What each symbol does to the objects:
j: tl->th, pf->fr, fd->tj, sf->nl, lf->tt, zc->lc, fj->pz, mf->rj, jh->cc, cc->pr, hr->tg, fp->ch, hl->dq, nl->sd, zq->jf, hs->hd, tt->ff, sm->qs, dt->cj, tg->pp, bz->qb, qh->jt, qq->cq, hg->rq, cm->jp, bd->fg, qj->mc, fg->hz, ml->nq, rq->tc, gt->hm, jt->mt, rj->tl, fb->qh, hf->hs, fs->lz, nf->sf, rc->ds, cn->fl, mn->ml, fh->lp, ql->tb, nb->bs, hd->sm, gf->ll, mj->pg, qz->mj, pm->mm, ct->ls, fz->ld, ft->gh, fc->rr, pg->fz, sc->nb, sd->fb, bf->mf, rf->jh, bq->qz, sb->mq, cq->lm, hq->hf, hz->bb, tb->cz, ls->bf, bp->dt, qs->zf, pn->qj, gr->pn, dq->hg, tc->zh, rh->hl, jp->sc, lq->zc, mt->gd, lm->zq, nc->hq, mc->rl, gd->mh, hm->rc, lh->bq, fl->gt, mh->hp, mm->gj, tj->bp, pz->nh, pr->fj, ds->fs, zn->bl, zf->bd, zz->sn, mr->rf, gl->ql, th->nf, ms->pm, ld->cn, fr->fh, lp->hn, ns->gr, ch->fm, jf->pc, qb->nc, hn->mr, nh->fc, ll->hr, bl->rh, mq->lf, gj->lq, gs->pf, hp->ms, ff->mn, pp->ft, cj->cm, lt->ct, pc->zn, lc->fp, nq->lt, zh->qn, rl->lh, qn->zz, bb->fd, fm->gf, sn->bz, bs->gs, gh->ns, cz->sb, lz->qq, rr->gl
s: tl->nh, pf->hf, fd->hg, sf->gl, lf->pf, zc->bf, fj->fd, mf->fj, jh->fg, cc->hz, hr->nl, fp->rj, hl->mj, nl->ql, zq->qj, hs->lm, tt->fr, sm->jf, dt->zh, tg->sd, bz->ds, qh->sb, qq->ns, hg->fz, cm->zz, bd->bl, qj->hp, fg->rh, ml->hn, rq->ld, gt->ll, jt->mq, rj->pz, fb->cz, hf->cq, fs->ft, nf->rr, rc->tg, cn->fm, mn->lp, fh->hd, ql->jp, nb->qb, hd->zq, gf->nf, mj->zc, qz->lq, pm->nq, ct->jh, fz->fp, ft->qh, fc->dt, pg->lc, sc->bz, sd->tb, bf->pr, rf->bd, bq->gj, sb->bs, cq->gr, hq->qq, hz->hl, tb->sc, ls->cc, bp->tc, qs->pc, pn->mh, gr->gd, dq->pg, tc->cn, rh->qz, jp->sn, lq->ls, mt->lf, lm->pn, nc->lz, mc->ms, gd->tt, hm->hr, lh->mm, fl->gf, mh->ff, mm->lt, tj->rq, pz->tj, pr->bb, ds->pp, zn->lh, zf->zn, zz->hm, mr->zf, gl->cm, th->fc, ms->ml, ld->ch, fr->hs, lp->sm, ns->mt, ch->tl, jf->mc, qb->fs, hn->qs, nh->bp, ll->sf, bl->bq, mq->gs, gj->ct, gs->hq, hp->mn, ff->fh, pp->fb, cj->qn, lt->rf, pc->rl, lc->mf, nq->mr, zh->fl, rl->pm, qn->gt, bb->dq, fm->th, sn->rc, bs->nc, gh->jt, cz->nb, lz->gh, rr->cj
m: tl->ch, pf->lf, fd->fj, sf->ll, lf->mt, zc->mj, fj->mf, mf->lc, jh->ct, cc->ls, hr->hm, fp->fz, hl->hz, nl->hr, zq->hd, hs->fr, tt->gd, sm->lp, dt->fc, tg->rc, bz->sc, qh->ft, qq->hq, hg->fd, cm->gl, bd->rf, qj->zq, fg->jh, ml->ms, rq->tj, gt->qn, jt->gh, rj->fp, fb->pp, hf->pf, fs->qb, nf->gf, rc->sn, cn->tc, mn->hp, fh->ff, ql->nl, nb->cz, hd->fh, gf->fl, mj->hl, qz->rh, pm->rl, ct->gj, fz->hg, ft->fs, fc->th, pg->dq, sc->tb, sd->tg, bf->zc, rf->lt, bq->bl, sb->qh, cq->hf, hq->gs, hz->cc, tb->sd, ls->lq, bp->nh, qs->hn, pn->lm, gr->cq, dq->bb, tc->bp, rh->fg, jp->ql, lq->qz, mt->ns, lm->hs, nc->bs, mc->jf, gd->gr, hm->zz, lh->zn, fl->zh, mh->pn, mm->lh, tj->pz, pz->rj, pr->bf, ds->bz, zn->zf, zf->mr, zz->cm, mr->nq, gl->sf, th->fm, ms->mc, ld->rq, fr->tt, lp->mn, ns->qq, ch->ld, jf->sm, qb->nb, hn->ml, nh->tl, ll->gt, bl->bd, mq->jt, gj->bq, gs->mq, hp->qj, ff->mh, pp->ds, cj->rr, lt->mm, pc->qs, lc->pg, nq->pm, zh->dt, rl->pc, qn->cj, bb->pr, fm->cn, sn->jp, bs->sb, gh->lz, cz->fb, lz->nc, rr->nf
v: tl->fp, pf->mq, fd->pr, sf->gf, lf->jt, zc->qz, fj->bf, mf->zc, jh->lt, cc->ct, hr->gt, fp->pg, hl->fg, nl->ll, zq->hs, hs->pf, tt->mt, sm->fh, dt->nh, tg->hm, bz->jp, qh->pp, qq->nc, hg->bb, cm->rr, bd->mr, qj->lm, fg->rf, ml->hp, rq->fd, gt->zh, jt->ft, rj->lc, fb->tg, hf->gs, fs->bz, nf->fm, rc->zz, cn->rq, mn->mh, fh->tt, ql->sf, nb->tb, hd->fr, gf->cn, mj->rh, qz->bl, pm->mc, ct->mm, fz->dq, ft->ds, fc->tl, pg->hl, sc->ql, sd->hr, bf->lq, rf->nq, bq->zn, sb->fb, cq->hq, hq->bs, hz->jh, tb->nl, ls->gj, bp->pz, qs->lp, pn->cq, gr->qq, dq->hz, tc->tj, rh->bd, jp->gl, lq->bq, mt->gh, lm->hf, nc->nb, mc->zq, gd->ns, hm->qn, lh->pc, fl->tc, mh->gr, mm->rl, tj->fj, pz->mf, pr->ls, ds->sn, zn->qs, zf->hn, zz->cj, mr->ml, gl->nf, th->ch, ms->qj, ld->hg, fr->lf, lp->ff, ns->lz, ch->fz, jf->hd, qb->sc, hn->mn, nh->rj, ll->fl, bl->zf, mq->qh, gj->lh, gs->sb, hp->pn, ff->gd, pp->rc, cj->fc, lt->pm, pc->sm, lc->mj, nq->ms, zh->bp, rl->jf, qn->dt, bb->cc, fm->ld, sn->cm, bs->cz, gh->fs, cz->sd, lz->qb, rr->th

The rows follow the links: the fewer symbols apart two objects are, the more alike their rows tend to be.

Each row is also shifted at random along 6 hidden directions that mean nothing.

Row, then object:
[  70   35   35   81   51  -20   47   32   19   33  111  -61   86   22  -28   -9  -49   29   52    4   62  -73  -10   49   46   54  -13   43    9  -59  -70  -12   22   39   46   43   92  -18  -51    3   55  -48  -14   16   67   40  -45  -24  -47   24   -3  -28   44]: pp
[ 180   -7   13 -137   -9   34  -11  -62  -23  -97 -226   47  -55  -22   42    0  -24  -29   -1   80  -80  123    0  -24   38   28  -40   26   70   11   87   22  -21    6  -70  -34 -122  -19   61   15  -49   18  -33   19  -77  -13   97   71   -8   50    4   13  -94]: qs
[-251  -60  -44   35 -116   21 -182   28  -76    1 -284   62  -77   37 -141   18   83  -87   -5  -54  -61  106  -80   25  -25  -94   63 -234 -120  -48   -7  -86   48  -80    4  -18 -163   31  -62   45  -46   33   22   -1   30  -24 -106    1  110  131  -40   -4    4]: dt
[ 346   -1  -40  -28  -13   46  -71  -42  -47  -19 -109   60  -67   25  -15   32   47  -40  -40   33  -61  109  -45  -25   38  -51  -33  -47   -3   -2   23   19   25  -53  -59   27  -91   51   30    5  -37   67  -29  -24  -10   44   19   -7   13   99   28  -44   16]: fz
[-118   71   74  150   53  -83   -9  177   98   41   25    8   17   46   57 -184  -68   26  -30   87   30  -14   59   -6  -30   71   10   54   71 -159  -33  -11  -19   -7   33  -10  107  -32  -16    7   12  -71   33  -48  -37    0  -39   30  -93   30   33  -95    3]: lm
[-271  -16   -8   33  -39   18  -41   59   -2   21  -21    3  -13   69  -38    1   42  -51   -1  -66   32  -35  -68   -9   -1  -78   41  -86  -78    0  -22  -42   41  -42   13   52   15   73  -15   10    0   32   48  -52   17   16  -51  -21   55   35   15   -4   43]: bp
[ 146  134    8   13  138  -29   66  165   88  -37  -31   61   22   59   47  -81   29   33  -63   13   41  -78  -39   15   56  -15  -27  125   73  -93   38   -9   34  -27   80   58  230   93   18  109 -100    8  -11  -56   -3   53  -95  152  -94   23   76   40  -53]: fp
[ -68  -11    0 -187   93   67  158  -72   18 -117 -114  -93  140   43  -45  132  -49   -6   82  -19   57  -14 -101  102  179   26  -67  110    9   28  -28  -75   15  103  -21   51   10  -25  -40   63    1  -18   14   90  102   83   34  140  -31  -16  -69  104  -85]: fb
[ 172  -40  -86 -207   60   55   49 -214  -15   36   62  -57   38   43    8   58   46   11  -51   86  -24   83  120   -6 -137  -34  -57   10   51   98   17    7   66   75 -204   69 -166   67   21   -5  -54   82  -32   26   50   20  117  -80   31 -132  -17   54  -62]: rj
[-104   20   26   39   44   19   40   38    2   13   24  -42   81   68  -55    6  -24  -15   65  -22   60  -49  -81   53   71   11  -11   -6  -18  -85  -34  -33   69    5   24  112   67   47  -34   39   17   -1  -19   -8   66   67  -71  -18  -11  102   14  -12   50]: qn
[ 218   -8  -30 -106   22   31   73  -43   -9  -51  -20   52  -31  -67   56   49    8   -8  -19  -26  -34   27  -23  -21   54    1  -41   81   26   41   86   45  -45  -16    0  -30    6   -9   76   18  -59   40  -37    9  -50   23   26   67  -33   -9   14   48  -43]: bl
[  41  -60  -14  -81  -79   72  -48 -133  -96 -119 -133   53  -90 -130  -15  152   15   -9   37  -47 -102   84  -78  -12  124    0  -17   -8  -11  145   53   52  -73  -38   26  -84 -104  -76   39  -59   15   15  -43   79  -35  -36   59   41   70   37  -43   26    1]: mn
[ 170  -49  -61  -65  -42   28   -4 -104  -73   48  -52   28  -29   17    8   22  -10  -78  -25   79  -45  156   17  -32  -30   -1  -80  -51  -17  -69   36   39   13    0 -150    5 -224   17   56    4  -17   82  -54  -28  -28   83   80  -90  -44  112   21  -79    2]: fg
[ 194   17   34   42 -102   38 -181  -43  -88  -61 -110   17  -99  -30  -75   62   56   14   53  -41  -60  -36  -47   -9   17  -41   83 -129  -23  148  -10   11   35  -44   83    6  -18   28  -33  -67   37  -16  -18   27   -9 -120   -8  -46  156   34    4   15   48]: gt
[ -61   27   -3   90   68  -74  -40  100   58  120  -33    4   54   87  -58 -181   10    1  -58   79    7   44   99   42 -182   11   26  -83   27 -236  -11  -77   97   -9  -58   58  -13   45  -62   96  -78   -4   -8  -34   54    5 -137  -40  -31   40   -4  -39  -31]: gf
[  -2  -15  -49  -25    8  -11   34   27   23   42   45   32  -13   17   38  -29   38  -24  -70  -15   11   11   24  -34  -62  -51   -7    3  -24  -20   29    5   -3  -23  -37   -6   -3   41   33   30  -54   49   22  -48  -20   28  -11   -1  -29  -39   21   12  -16]: bb
[ 118   36   23    8  -33   28  -79    6    0  -39   52   14  -79   -5   20   27   76   40   -9  -68  -13 -108  -12  -50  -23  -74   74  -29    3  187   11   21   18  -42   71   27  105   72   11  -61    4    7   29  -19  -34  -99   12   -4  115 -101   39   54   34]: tl
[  99  -27  -12  -55  -18   42  -35 -145  -54  -62  -51  -42   -7  -46  -31  110  -16   27   32   45  -49   73    4   27   66   30  -29    5   25  106  -40   12  -24   44  -40  -38 -115  -76  -26  -61   56  -18  -18   85   41  -14   96   -3   34  -22  -53   -9   -3]: pf
[   7  -24  -19 -112   -9   41  -16 -182  -49  -72  -36  -56    1  -51  -23  124    0   47   30   41  -44   40   42   31   26   21  -18   28   36  171  -32   14  -19   78  -46  -48 -105  -67  -27  -55   41  -25  -20  105   44  -51  118    7   56 -103  -60   50  -43]: hf
[  64   51   19   32  -54  -20 -103  -53  -48  -30   25  -35  -35  -59  -44   55   37   80   38  -23  -10 -109   52   14  -35   -3   74  -33    3  177  -51   15    1   42  103  -55   50  -24  -64  -56   54  -71   -3   63   28 -145   19  -16  104 -120  -29   66   -1]: cz
[  87   46   34  144  -35  -81 -129   51    8   88    7  -36   -7   40  -32 -127  -17   33  -10  103   -2   -2  121    6 -145   36   56  -94   19  -68  -74  -23   36   26   -8  -25  -40  -22  -75  -23   49  -67   17  -12   14  -77   -5  -85    9  -11   -2  -77   11]: qb
[  44    8   32   17   15  -29   47    9   26   53  115    5   -1   -9   81  -84  -46   -7  -12   59    5    3   72  -49  -68   49  -27   46   49  -60   44   57  -13    2  -51   11   -5    8   63  -24    5    9  -31  -49  -70   15   52  -72  -59   11   50  -55   12]: pm
[ 144   37  -39 -138   15    4   29  -69  -23  -45  -42   42  -43  -46   51   32   43   22  -42   20  -31   -8   49  -33  -37  -22  -17   58   42  100   77   48   -7   27  -12  -46  -11   34   52   33  -70   32  -40    7  -52  -39   66   53   -3  -88   27   93  -94]: rh
[  39  -21   41   51  -88   13 -126  -15  -39    7  -29  -28  -42   14  -58    1   25   -1   50  -32  -20  -36    2   -8  -50  -31   83 -131  -37   85  -29  -22   34  -13   28   14  -38   13  -41  -63   49  -26   24    5    1  -98    3  -79  129   -8  -13    1   45]: zz
[  33  -41   -3  -13   27    3   25  -51   23   -6   34  -50   41  -26  -10   36  -21   38    2   13    0   27   35   39   12   29  -10   36   15   29  -51  -24  -36   36  -19  -42  -25  -80  -41  -28   32  -32   25   66   54   -4   22   20   -3  -82  -74    3  -11]: gs
[-121   25   69   -8   17   52   34  123   13 -121 -195  -11   48   89  -51   49  -35  -62  101  -86   54  -60 -228   56  250  -13   -5    7  -47  -50  -17  -70   28  -17  104   90  112   46  -29   60   12  -15   37  -12   32   76  -72  135    1  165   10   21   12]: gl
[ 103  -46   14   14   50  -10   24   66   45   16 -158  -23   82   81  -62  -70  -56  -49   17   48    8  115  -29   74   17   37  -24  -38   -8 -216  -26 -102   33    7  -64   37  -82  -37  -53   79  -28  -15   28   14   59   81  -74   49  -48  119  -56  -46  -33]: sd
[ -98  -19   20    8   -8   -6  -28   96   34  -68 -235   -2   18   54  -37  -16  -30  -32   11    6    5   70  -69   45   96    3   10  -26  -31  -71  -42  -97  -30   -1   19  -45  -33  -60  -58   44   -1  -45   80   19   25   21  -30  136  -13   57  -53  -13  -55]: lz
[-153  -35  -24  -95   19   29  101 -138  -41   12   78  -32   46  -34   19   64  -48  -13   34   43   -2   49   17    4   24   56  -81   63   27   -5   26   52   -3   52  -89   21  -98  -17   44   -6   15   34  -70   29    9   63   80  -64  -53   26   -3   -9   -4]: ms
[ 184   91    6 -103   84   22    7   68   52 -109 -169   43  -24   63   28  -18   50   18  -40   15   -8  -22  -46    2   55  -48   -2   63   70   37   47  -29   39  -12   25   44  104   90   20   75  -96   18   15  -22  -19   -8   -4  165    5  -24   40   85 -100]: tj
[  88   36  -10  -97    0   33  -57  -20    3  -62  -98   12  -54   37    5   19   73   17  -31    1  -29  -25    6  -20  -36  -74   39  -20   26  135   25  -13   41   -1   -8   24   11   80    6    2  -53   26   24   -7  -17  -69   39   51   90  -90   17   82  -58]: ld
[ -48  -97   35 -134   15  133  157 -121  -14 -142   39  -71   59  -27   37  208  -90  -38  112  -69   18   26 -183   13  300   32  -98  130  -10  131  -17   26  -75   22  -32   48  -17  -67   55  -88  103   21   26   57   13  117  129   47  -10   49  -40  -10   63]: pn
[ -76  -61  -29 -126   41   60   45 -107  -19    8 -108  -72  100   90  -89   48  -19  -55   46   43    4  105  -26   67   -1   -1  -49  -56  -11  -76  -11  -80   91   56 -139  108 -162   32  -39   58  -25   45  -13   38   96   83    5  -34   20   72  -54   10  -33]: cj

From each start, follow one symbol. Which object do you reach?
Answer with the object's name.
[ -74    8   29   26  127  -25  178   60  114   19  216  -89  145   20   37  -22  -74   57   13  -17  102  -88   12   57   57   64  -36  161   35  -62  -67  -31  -28   62   21   35  168  -55  -29    7   40  -53   44   22   70   68  -33   53  -98  -93  -31    6   13]
m
gh
[  25   44   21   35   75  -28   78   -2   36   15  182  -71   92  -23  -19   18  -16   77   42  -43   67 -139   24   54    4   43   10   84   22   29  -46   -3   14   56   83   26  164  -16  -49    0   33  -57  -14   48   75  -18  -51    5  -16  -95  -24   61   13]
m
sc
[ 153  -16   37   33  -92  -24 -197    6  -12  -60 -209   76 -154  -72   18  -71   25   26  -48   62 -135  111   89  -52  -92    2   78  -88   51   78   30    2  -60  -53    5 -136 -113  -79    2  -66  -16  -46   31   28  -98 -168   49   39   98  -52  -32  -25  -52]
m
mh
[ 156  -26  -10  -17  -50    8  -81 -117  -71    3  -52   40  -78  -86    5    9   -1    8  -11   77 -100  115   68  -31  -50   38  -13  -38   48   24   45   64  -23  -15  -55  -64 -146  -50   33  -51   -4   12  -68   37  -51  -49   64  -68   22   26   -8  -44   -5]
j
pc
[ -14  -52   12  -19  -30   19    8 -105  -14  -33  132   -9  -36 -119   42   71   -6   57   14  -39  -43  -19   41  -30   -4   28   16   46   26  162   14   61  -75   -3   19  -63    9  -78   33 -105   43  -20  -10   59  -31  -74   67  -31   56 -114  -36   21   33]
v
fr
[  93  -11    3  -26   16   49   13 -104  -34   -3  109  -49   34  -16  -53   85   21   27   54  -49    8  -57  -30   29   10   -6    7  -15    1   93  -13   11   50   14    7   82   25   33  -16  -37   30   16  -38   42   63  -10  -12  -72   72  -24  -17   37   58]
m
nf
[  54  -45  -47 -106   35   22  141 -105   -1   26  167   -5   33  -62   59   64  -10   -2  -11  -27    9    2   26  -19  -14   15  -62   94   10   35   59   59  -30   25  -55    5  -13   -3   70   -7  -22   50  -46    9  -20   53   48  -39  -49  -64    0   38   -7]
m
rf
[  -3   37  -14  -12  -79  -25 -119 -129  -87  -20   46   46 -119 -158   14   38   71   93  -17    5  -88  -50  127  -49 -127    7   62  -22   49  215   53  105  -36    5   72 -121  -11  -30   22  -74    1  -33  -78   60  -64 -193   61  -50   93 -146    7   77  -26]
s
ms
[ 269  -26   -4  -34   23   11  -37 -129   -7   -3  -11  -40    9  -34   -7   12  -24   51  -12  111  -61  107  105   20  -44   55  -27   14   75   40  -33   10  -16   51  -95  -37 -125  -79  -26  -57   28  -23  -19   80   32  -30   83  -30   11  -60  -55  -31  -24]
v
jt
[-239    0  -17  103 -113  -39 -107  -33  -93   91   19   31  -69  -33  -13  -34   -8  -38    5   57  -34   50   55  -44  -81   23    1 -113  -34  -54    3   67    6  -18  -24  -42 -136   -4   14  -37   48   13  -64  -38  -46  -15   32 -159   -8  111   43  -96   58]
s
qs
[  67  -60  -60  -50  -83   41  -19 -117  -62   30  135    5  -67  -44   29   99   62  -17  -25  -57  -20   -6   18  -70  -55  -72    5  -44  -59  170   18   59  -26  -19  -51  -17  -77   33   55  -80   23   66    6  -20  -34  -22   85 -100   70  -83   15   16   50]
m
zc
[-238   -6    6   63  -81  -40 -108   26  -13    9  -65  -27  -29   -5  -54    0   25   18   -1  -15    0  -26   39   14  -53  -22   78  -95  -57   61  -71  -49  -16   18   51  -87  -29  -47  -80  -25   45  -63   61   25   22  -98   -5    4   70  -76  -51   17  -17]
s
lz
[  -5  -93  -12   77  -93    0  -92  -83  -53   96   74  -51    5  -11  -85   15    8  -15   31  -23  -15   34   47    9 -116   -7   49 -160  -78    9  -62  -28   25    1  -47   -3 -140  -33  -56  -65   65   -5   11   27   53  -44  -18 -164   91   -2  -57  -50   77]
m
sn
[ 310   72   75  125   33  -45  -53  130   48  -10  -59   -8   14   48   -2 -108  -57   25   16   72   14  -10    3   27   37   57   15   11   53 -111  -49  -27   12   -3   48   12   78  -26  -43    9   28  -73   19  -16   -1  -10  -38   34  -42   74   22  -75   12]
j
bs
[-243   -7  -95  -22   14  -37   48  -31    6  116  178    0   17    0   13  -11   71   14  -79  -28   35  -43  106  -17 -171  -50    5   -8  -42   11    4   10   23   17  -43  -14    2   54    4   33  -53   42   -2  -32   25    2  -24  -67  -16 -131    9   50  -21]
m
dq
[   3    7   64   79    8    3  -11   90   33  -41  -89    5    2   46   27  -46  -83  -35   31   62   -2   68  -70    3  131   56  -33   28   26 -109  -33   -9  -34  -23   -4    9   -7  -51    8  -24   54  -31   30  -24  -30   68   22   41  -64  141   16 -120   38]
j
hd
